Below are the code and all the weights of a small trained network. Each question names an input and a target symbol and asks about switching units off, where a switched-off unit gives its printed mean instead of its output.

import numpy as np


def w(rows, s, z=0):
    codes = np.array(rows[::2]) - 128.0
    scale = np.full(codes.shape[1], s)
    scale[-1] = z or s
    return codes * scale


def softmax(a):
    e = np.exp(a - a.max(-1, keepdims=True))
    return e / e.sum(-1, keepdims=True)


def log_softmax(a):
    a = a - a.max(-1, keepdims=True)
    return a - np.log(np.exp(a).sum(-1, keepdims=True))


def net(x, mask):
    ids = ['βγδεζηθλμξπστφψω'.index(c) for c in x.split()]
    T = len(ids)
    res = E[ids] + P[:T]
    u = 0
    for l in range(2):
        r = res
        for j in range(3):
            rows = slice(2 * j, 2 * j + 2)
            q, k, v = (r @ M[l][rows].T for M in (Q, K, V))
            z = softmax(np.where(np.tri(T) > 0, q @ k.T / 2**0.5, -1e9)) @ v
            o = O[l][rows]
            res = res + np.where(mask[u + j], z, o[:, -1]) @ o[:, :-1]
        u += 3
    return log_softmax(res[-1] @ U[:, :-1].T + U[:, -1])


Q, K, V, O = {}, {}, {}, {}
E = w([
[136,111,130,105],'β',
[159,118,128,117],'γ',
[182,109,95,143],'δ',
[167,113,113,124],'ε',
[183,175,204,85],'ζ',
[193,103,39,175],'η',
[38,137,59,79],'θ',
[139,102,155,94],'λ',
[209,204,59,106],'μ',
[178,110,123,132],'ξ',
[122,159,6,110],'π',
[137,93,155,97],'σ',
[173,102,133,135],'τ',
[119,88,158,94],'φ',
[151,96,146,109],'ψ',
[113,32,126,227],'ω',
],0.018)
P = w([
[106,80,93,137],'0',
[69,132,96,206],'1',
[172,60,85,114],'2',
[78,125,123,202],'3',
[195,54,90,93],'4',
[64,134,130,178],'5',
[218,48,93,84],'6',
[97,144,138,204],'7',
[204,55,111,68],'8',
[2,137,175,120],'9',
[202,60,122,26],'10',
[74,151,155,181],'11',
[209,54,107,41],'12',
],0.0066)
Q[0] = w([
[166,73,103,34],'0.h0',
[145,247,46,96],'0.h0',
[75,148,131,104],'0.h1',
[86,84,152,179],'0.h1',
[73,63,127,73],'0.h2',
[123,175,89,150],'0.h2',
],0.012)
K[0] = w([
[192,190,229,7],'0.h0',
[137,249,82,84],'0.h0',
[148,91,70,104],'0.h1',
[122,27,100,184],'0.h1',
[151,212,136,94],'0.h2',
[102,105,144,132],'0.h2',
],0.011)
V[0] = w([
[155,249,147,127],'0.h0',
[119,113,193,130],'0.h0',
[135,154,169,149],'0.h1',
[109,123,70,124],'0.h1',
[132,121,118,81],'0.h2',
[185,163,90,121],'0.h2',
],0.014)
O[0] = w([
[115,63,130,1,93],'0.h0',
[134,70,166,176,22],'0.h0',
[124,68,112,158,23],'0.h1',
[199,143,165,178,254],'0.h1',
[139,174,163,181,168],'0.h2',
[217,154,72,163,183],'0.h2',
],0.0092,0.0056)
Q[1] = w([
[119,143,94,152],'1.h0',
[170,49,145,178],'1.h0',
[136,147,105,69],'1.h1',
[11,217,43,132],'1.h1',
[179,155,126,128],'1.h2',
[175,149,43,141],'1.h2',
],0.011)
K[1] = w([
[114,130,150,150],'1.h0',
[131,93,94,2],'1.h0',
[138,123,164,50],'1.h1',
[60,213,66,71],'1.h1',
[205,105,197,101],'1.h2',
[152,116,99,40],'1.h2',
],0.0089)
V[1] = w([
[142,157,109,57],'1.h0',
[123,111,134,152],'1.h0',
[2,220,16,179],'1.h1',
[209,100,190,212],'1.h1',
[122,74,172,201],'1.h2',
[159,95,160,244],'1.h2',
],0.0079)
O[1] = w([
[70,255,172,24,117],'1.h0',
[67,93,216,147,126],'1.h0',
[192,79,228,182,254],'1.h1',
[107,29,74,97,112],'1.h1',
[75,227,84,159,3],'1.h2',
[81,111,69,216,53],'1.h2',
],0.0063,0.0078)
U = w([
[141,124,140,101,79],'β',
[135,127,135,98,87],'γ',
[168,146,70,116,98],'δ',
[150,129,121,101,69],'ε',
[67,96,111,46,255],'ζ',
[199,145,76,116,3],'η',
[150,194,201,139,164],'θ',
[114,127,149,103,166],'λ',
[183,121,156,48,74],'μ',
[146,134,128,104,118],'ξ',
[213,195,158,114,47],'π',
[118,133,149,108,208],'σ',
[141,128,144,103,111],'τ',
[120,119,164,103,153],'φ',
[126,131,146,106,166],'ψ',
[151,1,176,106,97],'ω',
],0.0082,0.0073)

Each question gives the input, a string of symbols that net reads in full, and the target symbol t.
The units are the heads (2 rows each of Q, K, V and O). Each row of codes is followed by its name. A weight is (code - 128) times the scale printed after its matrix; where a second scale follows, it is the last column's (O and U).
mask holds one flag per head, layer by layer. A switched-off head (its flag False) gives its mean, the last column of its rows in O, instead of its output. The means were averaged over made-up inputs and are rounded, as every weight is.
A unit's drop is (log p(t) with every unit on - log p(t) with that unit switched off) / (log p(t) with every unit on - log p(t) with every unit switched off).
The circuit of an input: a set's keep is (log p(t) with only the set's units on - log p(t) with every unit switched off) / (log p(t) with every unit on - log p(t) with every unit switched off). Starting from all 6 units, units are removed one at a time, each time the one whose removal leaves the highest keep (on an exact tie, the one counted first), for as long as the keep stays at least 0.8.
units of the circuit, in order: the units of the circuit, biggest drop first
unit that matters most: the unit with the biggest drop
heads that matter: for each layer, one digit per head in row order, 1 if its drop is at least 0.15 and else 0, layers parted by /
input μ θ λ θ μ θ σ ω θ, target ω: heads that matter	100 / 101
input θ θ η ζ π η θ θ θ θ θ η, target θ: units of the circuit, in order	[0.h0 1.h1]
input π ω δ μ λ δ τ θ ω ζ, target ω: heads that matter	100 / 110
input θ π π δ θ θ ω δ η τ φ σ ψ, target ω: heads that matter	100 / 010
input θ η π ζ ζ μ σ σ ζ θ η, target ζ: heads that matter	100 / 010
input θ θ ζ ε θ θ ξ, target ζ: units of the circuit, in order	[1.h1 0.h0]
input π φ π π δ θ θ η τ λ μ π λ, target μ: heads that matter	101 / 111
input θ δ σ θ θ η ω β τ, target ω: units of the circuit, in order	[1.h1 0.h0]
input ω λ δ θ η η λ θ θ θ δ θ μ, target μ: heads that matter	100 / 011
input θ ζ π δ ζ π θ ψ θ ζ φ, target ζ: heads that matter	100 / 010
input θ π η θ μ θ θ δ λ δ δ θ η, target μ: heads that matter	100 / 101
input θ θ ψ φ δ γ θ λ θ θ θ θ, target θ: heads that matter	000 / 010
input σ λ δ θ θ μ θ, target μ: heads that matter	101 / 001
input ω θ μ π δ μ π θ η, target μ: heads that matter	100 / 001
input θ θ ω ζ λ θ δ ξ ζ, target ζ: units of the circuit, in order	[0.h0 1.h1 0.h1]
input δ λ μ η θ θ β, target μ: units of the circuit, in order	[0.h0 1.h2 1.h0 0.h2]
input τ θ τ ε π γ μ θ δ θ ε, target μ: units of the circuit, in order	[0.h0 1.h2 1.h0]
input θ σ μ ξ δ δ θ μ γ, target μ: units of the circuit, in order	[0.h0 1.h2 1.h0]
input η θ λ θ ζ θ λ, target ζ: unit that matters most	1.h1
input δ ψ θ ζ σ, target ζ: unit that matters most	1.h1
input ω η θ ζ θ δ β δ ε, target ζ: unit that matters most	0.h0
input β σ θ δ θ ζ δ ψ η δ η, target ζ: units of the circuit, in order	[0.h0 1.h1]
